Below are the code and all the weights of a small trained network. Each question names an input and a class and asks about switching units off, where a switched-off unit gives its printed mean instead of its output.

import numpy as np


def w(rows, s, z=0):
    codes = np.array(rows[::2]) - 128.0
    scale = np.full(codes.shape[1], s)
    scale[-1] = z or s
    return codes * scale


def norm(h):
    return h / np.sqrt((h * h).mean(-1, keepdims=True) + 1e-5)


def f(y):
    return np.maximum(y, 0)


def log_softmax(a):
    a = a - a.max(-1, keepdims=True)
    return a - np.log(np.exp(a).sum(-1, keepdims=True))


def net(x, mask):
    res = np.array(x, float).reshape(1, 4) / 4 @ E
    u = 0
    for l in range(3):
        y = f(norm(res) @ A[l][:, :-1].T + A[l][:, -1])
        res = res + np.where(mask[u : u + 6], y, B[l][:, -1]) @ B[l][:, :-1]
        u += 6
    return log_softmax(norm(res)[-1] @ U[:, :-1].T + U[:, -1])


A, B = {}, {}
E = w([
[120,252,127,71,109],'x0',
[140,190,88,206,16],'x1',
[82,93,207,70,148],'x2',
[71,188,118,173,93],'x3',
],0.0039)
A[0] = w([
[117,112,111,157,137,112],'L0N0',
[144,149,97,175,174,7],'L0N1',
[132,108,106,67,225,56],'L0N2',
[170,61,135,129,84,217],'L0N3',
[70,65,34,218,84,172],'L0N4',
[253,131,97,224,98,49],'L0N5',
],0.0051,0.0016)
B[0] = w([
[57,200,76,102,172,152],'L0N0',
[181,103,77,49,56,143],'L0N1',
[79,46,116,124,56,232],'L0N2',
[119,254,135,166,181,222],'L0N3',
[95,98,81,19,157,253],'L0N4',
[118,113,191,81,98,233],'L0N5',
],0.0062,0.003)
A[1] = w([
[137,156,254,53,226,200],'L1N0',
[159,89,54,74,128,101],'L1N1',
[164,110,16,117,112,3],'L1N2',
[57,220,145,171,35,201],'L1N3',
[181,154,141,138,41,146],'L1N4',
[129,106,99,95,41,140],'L1N5',
],0.0047,0.0021)
B[1] = w([
[184,176,99,198,52,254],'L1N0',
[124,226,166,92,75,186],'L1N1',
[201,158,189,61,51,150],'L1N2',
[114,121,106,125,255,222],'L1N3',
[162,78,191,149,95,170],'L1N4',
[140,99,143,94,79,181],'L1N5',
],0.006,0.0043)
A[2] = w([
[194,43,97,64,62,129],'L2N0',
[69,170,51,36,1,108],'L2N1',
[79,131,105,38,181,118],'L2N2',
[244,145,244,128,60,250],'L2N3',
[148,177,34,180,45,135],'L2N4',
[181,250,147,127,185,118],'L2N5',
],0.004,0.0014)
B[2] = w([
[7,139,200,185,122,207],'L2N0',
[134,119,108,60,141,254],'L2N1',
[181,171,23,148,134,186],'L2N2',
[154,96,112,162,99,244],'L2N3',
[90,66,144,109,145,173],'L2N4',
[155,132,192,255,117,199],'L2N5',
],0.0057,0.0042)
U = w([
[119,249,141,199,206,152],'0',
[79,124,48,82,199,152],'1',
[132,153,130,51,44,161],'2',
[59,69,221,135,167,129],'3',
[172,125,112,138,170,2],'4',
[117,153,91,114,186,62],'5',
[194,114,161,205,89,145],'6',
],0.013,0.01)

Each question gives the input, the list of numbers given to net, and the class t.
The units are the neurons (one row each of A and B). Each row of codes is followed by its name. A weight is (code - 128) times the scale printed after its matrix; where a second scale follows, it is the last column's (A, B and U).
mask holds one flag per neuron, layer by layer. A switched-off neuron (its flag False) gives its mean, the last column of its row in B, instead of its output. The means were averaged over made-up inputs and are rounded, as every weight is.
A unit's drop is (log p(t) with every unit on - log p(t) with that unit switched off) / (log p(t) with every unit on - log p(t) with every unit switched off).
The circuit of an input: a set's keep is (log p(t) with only the set's units on - log p(t) with every unit switched off) / (log p(t) with every unit on - log p(t) with every unit switched off). Starting from the 12 units with the biggest drops (on a tie, the unit counted first), units are removed one at a time, each time the one whose removal leaves the highest keep (on an exact tie, the one counted first), for as long as the keep stays at least 0.8.
circuit, biggest first: the units of the circuit, biggest drop first
top k neurons: the k neurons with the biggest drops, biggest first
k most important neurons of layer l: the k neurons of layer l with the biggest drops, biggest first
input [-3,8,4,0], class 1: circuit, biggest first => [L0N4 L1N3 L0N3]
input [-1,4,-6,5], class 1: top 2 neurons => [L1N3 L1N0]
input [8,1,1,-4], class 6: top 2 neurons => [L0N4 L0N3]
input [-4,5,5,-3], class 0: circuit, biggest first => [L0N3]
input [-6,0,4,-1], class 6: top 2 neurons => [L0N3 L1N0]
input [-2,-5,-4,-7], class 3: circuit, biggest first => [L0N2 L2N0]
input [-2,-1,6,0], class 6: circuit, biggest first => [L1N0 L0N4]
input [-8,-5,2,4], class 1: 4 most important neurons of layer 0 => [L0N5 L0N0 L0N3 L0N4]
input [5,0,3,1], class 0: top 2 neurons => [L1N3 L0N5]
input [8,4,8,2], class 0: circuit, biggest first => [L1N3 L0N4]
input [-5,-2,2,3], class 1: top 3 neurons => [L0N4 L2N5 L2N0]
input [0,7,4,-2], class 1: circuit, biggest first => [L1N0 L1N3]
input [-8,0,8,0], class 6: circuit, biggest first => [L1N0 L1N3 L0N3]
input [3,6,8,4], class 0: circuit, biggest first => [L1N3]
input [-6,7,6,-1], class 1: top 2 neurons => [L0N4 L0N3]
input [-1,0,3,0], class 6: top 2 neurons => [L0N4 L1N0]
input [-1,2,6,5], class 0: 2 most important neurons of layer 1 => [L1N3 L1N4]
input [-3,-1,7,1], class 6: top 3 neurons => [L1N0 L0N4 L1N3]
input [-7,6,-3,5], class 2: top 4 neurons => [L0N4 L1N2 L1N5 L0N5]
input [5,5,3,-5], class 6: 2 most important neurons of layer 0 => [L0N4 L0N2]
input [7,-8,0,-5], class 2: circuit, biggest first => [L1N0 L1N3]
input [3,-8,-5,5], class 2: top neuron => [L0N2]
input [5,7,6,7], class 0: top 2 neurons => [L1N3 L0N2]
input [1,5,-8,4], class 2: 2 most important neurons of layer 1 => [L1N2 L1N4]
input [-4,-4,-4,-1], class 1: 2 most important neurons of layer 0 => [L0N2 L0N3]
input [5,6,-2,-5], class 6: 2 most important neurons of layer 1 => [L1N3 L1N4]
input [-1,4,4,-5], class 0: top neuron => [L0N3]
input [-7,8,3,5], class 1: top 2 neurons => [L0N4 L1N3]
input [2,1,2,3], class 0: top 2 neurons => [L1N3 L0N2]
